Here is a tiny trained network, its code and every weight. The questions are about switching its units off for an input and a class, where a switched-off unit gives its printed mean instead of its output.

import numpy as np


def w(rows, s, z=0):
    codes = np.array(rows[::2]) - 128.0
    scale = np.full(codes.shape[1], s)
    scale[-1] = z or s
    return codes * scale


def f(y):
    return y / 2 * (1 + np.tanh(0.7978845608 * (y + 0.044715 * y**3)))


def log_softmax(a):
    a = a - a.max(-1, keepdims=True)
    return a - np.log(np.exp(a).sum(-1, keepdims=True))


def net(x, mask):
    res = np.array(x, float).reshape(1, 6) / 4 @ E
    y = f(res @ A[0][:, :-1].T + A[0][:, -1])
    res = res + np.where(mask, y, B[0][:, -1]) @ B[0][:, :-1]
    return log_softmax(res[-1] @ U[:, :-1].T + U[:, -1])


A, B = {}, {}
E = w([
[87,210,196,85,117,167,122,147,97],'x0',
[230,116,189,164,99,184,159,109,74],'x1',
[96,99,80,197,187,188,122,233,126],'x2',
[146,52,179,63,140,157,37,58,98],'x3',
[200,85,126,205,136,38,113,134,12],'x4',
[157,115,100,176,29,93,203,136,113],'x5',
],0.011)
A[0] = w([
[123,122,176,43,167,176,49,77,153,105],'N0',
[121,152,104,133,95,142,187,134,165,189],'N1',
[165,110,174,124,112,137,179,121,142,226],'N2',
[174,61,117,173,124,107,114,129,89,144],'N3',
[120,132,140,136,152,136,184,155,138,149],'N4',
[136,169,153,107,116,76,201,109,104,199],'N5',
[135,118,162,81,161,139,75,105,126,156],'N6',
[170,10,84,161,167,114,84,154,83,187],'N7',
[140,175,125,113,125,58,109,103,132,250],'N8',
[86,131,46,99,137,165,147,135,211,71],'N9',
[99,176,118,131,175,228,138,213,76,167],'N10',
[193,141,164,153,77,142,152,85,108,82],'N11',
[133,105,116,188,123,88,102,145,79,202],'N12',
[121,137,122,141,139,170,143,176,106,18],'N13',
[130,41,133,167,155,113,115,118,91,116],'N14',
[211,118,168,156,68,120,164,107,87,194],'N15',
],0.013,0.0021)
B[0] = w([
[17,50,194,65,212,208,12,8,45,241],'N0',
[73,184,87,109,109,181,151,95,173,186],'N1',
[145,104,166,143,77,180,110,119,144,182],'N2',
[194,49,92,155,151,148,196,116,150,218],'N3',
[144,179,139,125,89,140,120,163,169,155],'N4',
[87,161,85,148,59,98,134,171,48,201],'N5',
[82,70,117,102,209,129,78,107,69,192],'N6',
[198,60,78,149,226,93,140,105,220,235],'N7',
[75,160,77,124,146,79,118,137,56,177],'N8',
[48,179,116,70,107,174,161,90,234,199],'N9',
[194,220,254,191,151,139,68,160,186,218],'N10',
[190,117,124,122,43,196,143,104,49,216],'N11',
[198,118,126,133,187,48,171,141,150,207],'N12',
[153,204,169,153,158,91,123,153,162,157],'N13',
[180,75,112,159,184,104,165,103,96,195],'N14',
[187,111,149,127,82,188,241,158,15,251],'N15',
],0.0085,0.017)
U = w([
[149,192,206,178,154,156,79,206,175,142],'0',
[68,169,84,110,100,2,120,173,81,10],'1',
[205,64,80,147,198,86,149,128,150,253],'2',
[65,163,86,80,103,173,158,144,225,1],'3',
[96,86,168,70,195,171,30,46,93,169],'4',
[171,118,141,135,41,181,170,138,59,201],'5',
],0.011,0.00099)

Each question gives the input, the list of numbers given to net, and the class t.
The units are the neurons (one row each of A and B). Each row of codes is followed by its name. A weight is (code - 128) times the scale printed after its matrix; where a second scale follows, it is the last column's (A, B and U).
mask holds one flag per neuron, in row order. A switched-off neuron (its flag False) gives its mean, the last column of its row in B, instead of its output. The means were averaged over made-up inputs and are rounded, as every weight is.
A unit's drop is (log p(t) with every unit on - log p(t) with that unit switched off) / (log p(t) with every unit on - log p(t) with every unit switched off).
The circuit of an input: a set's keep is (log p(t) with only the set's units on - log p(t) with every unit switched off) / (log p(t) with every unit on - log p(t) with every unit switched off). Starting from the 12 units with the biggest drops (on a tie, the unit counted first), units are removed one at a time, each time the one whose removal leaves the highest keep (on an exact tie, the one counted first), for as long as the keep stays at least 0.8.
circuit, biggest first: the units of the circuit, biggest drop first
most important unit: the unit with the biggest drop
k most important neurons: the k neurons with the biggest drops, biggest first
drop of u: that unit's drop, to one decimal
input [-3,4,7,-3,-4,-1], class 0: most important unit -> N10
input [0,7,8,-3,3,-4], class 0: 4 most important neurons -> [N10, N13, N4, N6]
input [1,-4,-5,-6,0,8], class 1: circuit, biggest first -> [N8, N5]
input [-2,8,0,-1,6,0], class 2: 2 most important neurons -> [N7, N12]
input [-1,1,0,1,-1,2], class 5: 2 most important neurons -> [N0, N7]
input [-5,5,2,1,1,7], class 2: 4 most important neurons -> [N7, N3, N12, N14]
input [-3,6,3,4,-2,3], class 2: 4 most important neurons -> [N7, N5, N3, N14]
input [-7,4,8,-8,-6,-4], class 0: 2 most important neurons -> [N10, N13]
input [-8,-3,-8,0,-4,6], class 5: 2 most important neurons -> [N7, N5]
input [2,-1,2,4,6,-4], class 2: drop of N7 -> 0.6
input [5,4,5,5,8,8], class 2: drop of N7 -> 1.2
input [-8,-7,3,1,-2,-1], class 3: drop of N9 -> 1.1
input [1,7,0,2,5,-2], class 2: drop of N12 -> 0.3
input [2,3,6,4,-3,2], class 0: circuit, biggest first -> [N10]
